Here is a tiny trained network, its code and every weight. The questions are about switching its units off for an input and a class, where a switched-off unit gives its printed mean instead of its output.

import numpy as np


def w(rows, s, z=0):
    codes = np.array(rows[::2]) - 128.0
    scale = np.full(codes.shape[1], s)
    scale[-1] = z or s
    return codes * scale


def norm(h):
    return h / np.sqrt((h * h).mean(-1, keepdims=True) + 1e-5)


def f(y):
    return np.maximum(y, 0)


def log_softmax(a):
    a = a - a.max(-1, keepdims=True)
    return a - np.log(np.exp(a).sum(-1, keepdims=True))


def net(x, mask):
    res = np.array(x, float).reshape(1, 6) / 4 @ E
    u = 0
    for l in range(3):
        y = f(norm(res) @ A[l][:, :-1].T + A[l][:, -1])
        res = res + np.where(mask[u : u + 9], y, B[l][:, -1]) @ B[l][:, :-1]
        u += 9
    return log_softmax(norm(res)[-1] @ U[:, :-1].T + U[:, -1])


A, B = {}, {}
E = w([
[82,91,160,83,136,144,168],'x0',
[188,85,177,165,1,54,204],'x1',
[43,86,92,189,100,104,115],'x2',
[109,133,169,108,125,86,74],'x3',
[130,129,129,128,130,127,127],'x4',
[87,183,58,65,135,59,164],'x5',
],0.0065)
A[0] = w([
[147,128,144,116,116,55,188,98],'L0N0',
[90,148,219,63,94,20,17,32],'L0N1',
[151,140,31,149,97,221,254,29],'L0N2',
[55,115,197,76,124,156,207,1],'L0N3',
[220,175,55,192,109,53,64,56],'L0N4',
[61,95,81,173,115,79,117,28],'L0N5',
[210,160,155,58,144,116,144,6],'L0N6',
[130,191,49,83,96,66,161,30],'L0N7',
[117,112,72,57,142,58,148,31],'L0N8',
],0.0081,0.0069)
B[0] = w([
[133,155,116,85,121,70,111,253],'L0N0',
[209,63,64,183,253,91,168,249],'L0N1',
[198,72,100,175,247,52,134,225],'L0N2',
[95,42,95,35,100,175,73,154],'L0N3',
[194,171,58,168,68,145,59,236],'L0N4',
[45,145,98,156,108,191,209,179],'L0N5',
[164,180,113,83,121,245,191,183],'L0N6',
[7,204,199,109,165,77,126,219],'L0N7',
[43,216,178,98,153,85,143,179],'L0N8',
],0.014,0.0027)
A[1] = w([
[181,48,138,159,107,158,91,78],'L1N0',
[174,92,157,143,68,85,170,45],'L1N1',
[97,28,169,42,132,118,184,106],'L1N2',
[162,86,132,179,192,88,154,70],'L1N3',
[48,57,111,216,72,84,141,60],'L1N4',
[165,70,172,160,157,129,122,82],'L1N5',
[156,138,136,118,63,49,186,2],'L1N6',
[231,157,196,58,110,132,158,93],'L1N7',
[139,113,253,207,95,196,135,46],'L1N8',
],0.014,0.0039)
B[1] = w([
[71,176,100,106,126,62,132,231],'L1N0',
[161,54,127,77,131,129,66,206],'L1N1',
[180,191,60,197,74,106,68,211],'L1N2',
[136,49,159,197,151,106,138,254],'L1N3',
[191,162,189,138,143,252,199,215],'L1N4',
[105,162,118,106,186,92,144,217],'L1N5',
[97,62,147,21,131,93,91,205],'L1N6',
[120,118,181,186,95,231,204,246],'L1N7',
[52,196,80,83,135,55,147,203],'L1N8',
],0.017,0.0066)
A[2] = w([
[66,41,175,114,94,142,45,18],'L2N0',
[96,72,95,12,166,211,45,75],'L2N1',
[177,191,83,175,40,130,27,27],'L2N2',
[102,80,141,86,136,194,64,83],'L2N3',
[186,140,136,187,79,152,1,37],'L2N4',
[80,56,133,134,88,151,102,8],'L2N5',
[89,37,145,72,109,169,42,29],'L2N6',
[49,26,126,113,99,176,48,5],'L2N7',
[58,61,61,115,209,245,9,99],'L2N8',
],0.0098,0.0021)
B[2] = w([
[136,109,168,98,141,176,69,161],'L2N0',
[54,28,204,111,84,132,112,209],'L2N1',
[50,92,63,185,82,204,41,207],'L2N2',
[110,127,153,120,97,93,100,168],'L2N3',
[70,129,86,165,159,148,68,180],'L2N4',
[163,188,133,78,153,121,89,144],'L2N5',
[124,122,179,109,102,125,61,171],'L2N6',
[86,122,158,99,134,141,59,158],'L2N7',
[246,74,199,70,35,65,143,254],'L2N8',
],0.012,0.005)
U = w([
[13,203,116,69,157,47,173,102],'0',
[165,46,190,36,64,119,74,104],'1',
[157,151,171,154,116,254,206,103],'2',
[193,57,111,195,221,61,143,93],'3',
[97,120,131,152,129,135,111,254],'4',
[132,154,42,171,76,155,42,91],'5',
],0.0092,0.0084)

Each question gives the input, the list of numbers given to net, and the class t.
The units are the neurons (one row each of A and B). Each row of codes is followed by its name. A weight is (code - 128) times the scale printed after its matrix; where a second scale follows, it is the last column's (A, B and U).
mask holds one flag per neuron, layer by layer. A switched-off neuron (its flag False) gives its mean, the last column of its row in B, instead of its output. The means were averaged over made-up inputs and are rounded, as every weight is.
A unit's drop is (log p(t) with every unit on - log p(t) with that unit switched off) / (log p(t) with every unit on - log p(t) with every unit switched off).
The circuit of an input: a set's keep is (log p(t) with only the set's units on - log p(t) with every unit switched off) / (log p(t) with every unit on - log p(t) with every unit switched off). Starting from the 12 units with the biggest drops (on a tie, the unit counted first), units are removed one at a time, each time the one whose removal leaves the highest keep (on an exact tie, the one counted first), for as long as the keep stays at least 0.8.
circuit, biggest first: the units of the circuit, biggest drop first
most important unit: the unit with the biggest drop
k most important neurons: the k neurons with the biggest drops, biggest first
top k neurons in layer l: the k neurons of layer l with the biggest drops, biggest first
input [-6,-1,-7,-3,-5,3], class 2: 3 most important neurons	L0N6; L1N7; L1N2
input [-1,5,-7,0,-4,-1], class 2: 2 most important neurons	L1N7; L0N6
input [7,-3,0,5,-1,-5], class 5: most important unit	L1N2
input [-2,-7,-7,3,6,2], class 1: 3 most important neurons	L1N4; L1N2; L2N8
input [-3,-7,-3,2,6,0], class 1: 2 most important neurons	L1N2; L2N8
input [-7,-8,8,4,-5,-6], class 1: 2 most important neurons	L2N8; L1N2
input [-7,-5,5,1,-1,5], class 5: 4 most important neurons	L1N6; L0N4; L1N1; L1N7
input [7,6,-1,3,3,4], class 5: 2 most important neurons	L1N2; L0N3
input [4,4,-5,4,-3,0], class 2: 2 most important neurons	L1N7; L0N6
input [2,-3,-6,8,-2,-7], class 3: top 2 neurons in layer 1	L1N3; L1N6
input [-5,8,8,-4,2,-1], class 1: 3 most important neurons	L1N6; L1N1; L1N7
input [6,2,4,6,-4,4], class 3: 3 most important neurons	L0N1; L1N3; L0N6
input [-7,7,5,7,-3,6], class 1: top 3 neurons in layer 0	L0N2; L0N0; L0N4
input [-6,0,-8,-1,1,-8], class 0: circuit, biggest first	L1N8; L1N0
input [1,-3,7,2,-7,-6], class 2: 2 most important neurons	L1N4; L0N5
input [7,-1,5,8,-2,1], class 3: most important neuron	L0N1
input [2,-6,-8,6,-6,6], class 2: 3 most important neurons	L1N1; L1N6; L0N6
input [-3,-8,-4,-5,0,-8], class 0: top 2 neurons in layer 0	L0N0; L0N1
input [5,4,0,-6,-6,-8], class 0: top 2 neurons in layer 1	L1N8; L1N0
input [8,1,4,-2,2,6], class 5: circuit, biggest first	L1N2
input [8,5,0,-7,-5,1], class 5: top 3 neurons in layer 0	L0N3; L0N1; L0N4
input [-8,-8,0,-6,6,1], class 1: top 2 neurons in layer 2	L2N8; L2N1
input [-3,4,3,-5,-5,4], class 3: top 2 neurons in layer 0	L0N2; L0N7
input [-2,-7,-7,-5,-4,2], class 1: top 2 neurons in layer 1	L1N4; L1N2
input [8,5,-3,-5,-3,-4], class 5: top 2 neurons in layer 0	L0N3; L0N1
